Here is a tiny trained network, its code and every weight. The questions are about switching its units off for an input and a target symbol, where a switched-off unit gives its printed mean instead of its output.

import numpy as np


def w(rows, s, z=0):
    codes = np.array(rows[::2]) - 128.0
    scale = np.full(codes.shape[1], s)
    scale[-1] = z or s
    return codes * scale


def f(y):
    return y / 2 * (1 + np.tanh(0.7978845608 * (y + 0.044715 * y**3)))


def softmax(a):
    e = np.exp(a - a.max(-1, keepdims=True))
    return e / e.sum(-1, keepdims=True)


def log_softmax(a):
    a = a - a.max(-1, keepdims=True)
    return a - np.log(np.exp(a).sum(-1, keepdims=True))


def net(x, mask):
    ids = ['ΓΛΦμστ'.index(c) for c in x.split()]
    T = len(ids)
    res = E[ids] + P[:T]
    q, k, v = (res @ M[0].T for M in (Q, K, V))
    z = softmax(np.where(np.tri(T) > 0, q @ k.T / 2**0.5, -1e9)) @ v
    res = res + np.where(mask[0], z, O[0][:, -1]) @ O[0][:, :-1]
    y = f(res @ A[0][:, :-1].T + A[0][:, -1])
    res = res + np.where(mask[1:9], y, B[0][:, -1]) @ B[0][:, :-1]
    return log_softmax(res[-1] @ U[:, :-1].T + U[:, -1])


Q, K, V, O, A, B = {}, {}, {}, {}, {}, {}
E = w([
[158,188,77,116,144,183,158,144],'Γ',
[135,158,116,141,82,64,64,162],'Λ',
[94,68,106,99,151,175,154,121],'Φ',
[83,161,141,208,7,167,176,138],'μ',
[202,154,158,159,118,147,92,238],'σ',
[98,92,101,143,115,109,51,88],'τ',
],0.017)
P = w([
[109,105,173,79,38,119,148,131],'0',
[121,109,42,126,101,124,92,137],'1',
[69,135,48,136,82,159,70,185],'2',
[56,143,37,190,90,164,62,211],'3',
[150,176,156,230,194,27,193,106],'4',
[214,101,72,85,136,111,111,97],'5',
[142,146,141,48,34,212,52,107],'6',
[168,186,210,157,29,185,88,35],'7',
[111,209,159,139,187,102,133,70],'8',
[92,194,103,113,165,136,96,115],'9',
[114,169,111,6,89,217,49,154],'10',
],0.011)
Q[0] = w([
[127,119,126,92,9,198,110,124],'H0',
[196,138,224,112,127,100,166,40],'H0',
],0.015)
K[0] = w([
[61,157,156,251,65,166,176,123],'H0',
[146,117,103,200,202,78,150,126],'H0',
],0.018)
V[0] = w([
[188,186,111,134,142,218,187,170],'H0',
[42,100,65,91,194,200,178,2],'H0',
],0.0095)
O[0] = w([
[116,80,79,249,131,118,245,141,249],'H0',
[151,123,136,116,6,198,104,116,4],'H0',
],0.012,0.0036)
A[0] = w([
[164,148,107,41,103,147,76,75,43],'N0',
[188,67,59,220,75,78,155,139,133],'N1',
[145,68,169,86,24,196,117,127,22],'N2',
[58,118,152,246,97,152,115,91,154],'N3',
[39,71,168,120,61,64,144,82,45],'N4',
[149,72,27,168,57,195,94,138,74],'N5',
[59,3,192,100,198,163,172,157,134],'N6',
[93,62,117,130,228,127,34,108,3],'N7',
],0.0072,0.003)
B[0] = w([
[152,43,139,246,118,210,193,254,174],'N0',
[68,142,197,78,53,179,104,132,254],'N1',
[138,214,4,171,195,165,89,81,184],'N2',
[195,119,116,41,168,138,138,106,219],'N3',
[211,114,128,44,103,34,154,176,139],'N4',
[165,118,121,53,152,30,182,122,234],'N5',
[131,166,98,218,158,111,147,136,171],'N6',
[152,86,162,82,172,145,180,105,182],'N7',
],0.0081,0.0088)
U = w([
[166,93,171,60,25,111,227,186,179],'Γ',
[206,124,189,2,185,166,66,95,86],'Λ',
[252,207,21,171,75,131,92,85,148],'Φ',
[42,212,143,211,58,121,37,81,226],'μ',
[172,91,119,236,131,125,142,145,2],'σ',
[209,88,215,161,122,232,64,226,98],'τ',
],0.0039,0.0025)

Each question gives the input, a string of symbols that net reads in full, and the target symbol t.
The units are the heads (2 rows each of Q, K, V and O) and the neurons (one row each of A and B). Each row of codes is followed by its name. A weight is (code - 128) times the scale printed after its matrix; where a second scale follows, it is the last column's (O, A, B and U).
mask holds one flag per unit, heads first, then neurons. A switched-off unit (its flag False) gives its mean, the last column of its rows in O or B, instead of its output. The means were averaged over made-up inputs and are rounded, as every weight is.
A unit's drop is (log p(t) with every unit on - log p(t) with that unit switched off) / (log p(t) with every unit on - log p(t) with every unit switched off).
The circuit of an input: a set's keep is (log p(t) with only the set's units on - log p(t) with every unit switched off) / (log p(t) with every unit on - log p(t) with every unit switched off). Starting from all 9 units, units are removed one at a time, each time the one whose removal leaves the highest keep (on an exact tie, the one counted first), for as long as the keep stays at least 0.8.
circuit, biggest first: the units of the circuit, biggest drop first
k most important neurons: the k neurons with the biggest drops, biggest first
drop of u: that unit's drop, to one decimal
input τ Λ Λ Γ Λ Λ Φ σ, target Λ: 2 most important neurons	[N0, N7]
input Γ τ Γ Φ Λ Γ Γ, target Φ: most important neuron	[N2]
input τ Γ Λ σ Λ Γ Φ Γ Φ τ, target Φ: circuit, biggest first	[H0, N2, N1]
input Γ σ Φ Φ, target Γ: 3 most important neurons	[N5, N1, N2]
input Λ Γ Γ σ Γ, target Γ: 2 most important neurons	[N1, N2]
input τ Γ Γ Φ Λ Γ Φ, target Φ: circuit, biggest first	[N2, H0]
input Λ Γ Λ Γ Γ Φ, target σ: 3 most important neurons	[N6, N3, N1]
input τ Γ τ Φ, target τ: circuit, biggest first	[H0, N0]
input Φ τ τ τ Γ, target τ: 2 most important neurons	[N0, N5]
input Φ τ Λ, target Φ: circuit, biggest first	[H0, N2]
input Γ Φ Γ Γ, target Γ: circuit, biggest first	[H0, N5, N1]
input Γ Λ μ μ, target Γ: 3 most important neurons	[N3, N2, N1]
input Λ σ Λ Γ Γ Φ Λ, target Γ: circuit, biggest first	[H0, N1, N5]
input Φ Λ Γ Γ Φ, target Λ: most important neuron	[N7]
input Γ Λ Γ σ, target Γ: 3 most important neurons	[N5, N1, N2]
input Φ Γ μ σ Φ Λ, target μ: 2 most important neurons	[N3, N5]
input σ σ Φ Λ, target σ: 2 most important neurons	[N7, N6]
input Γ Φ μ σ τ Λ, target μ: drop of N7	0.1
input Γ Φ σ Λ Γ Γ τ, target Λ: drop of N7	0.6
input Φ σ τ σ Φ Φ Φ Φ Λ Γ Λ, target Φ: 3 most important neurons	[N2, N1, N5]
input Γ Γ Λ Γ μ Λ Γ Λ μ τ, target Γ: drop of H0	1.0
input τ Γ Γ Γ, target τ: drop of H0	1.2
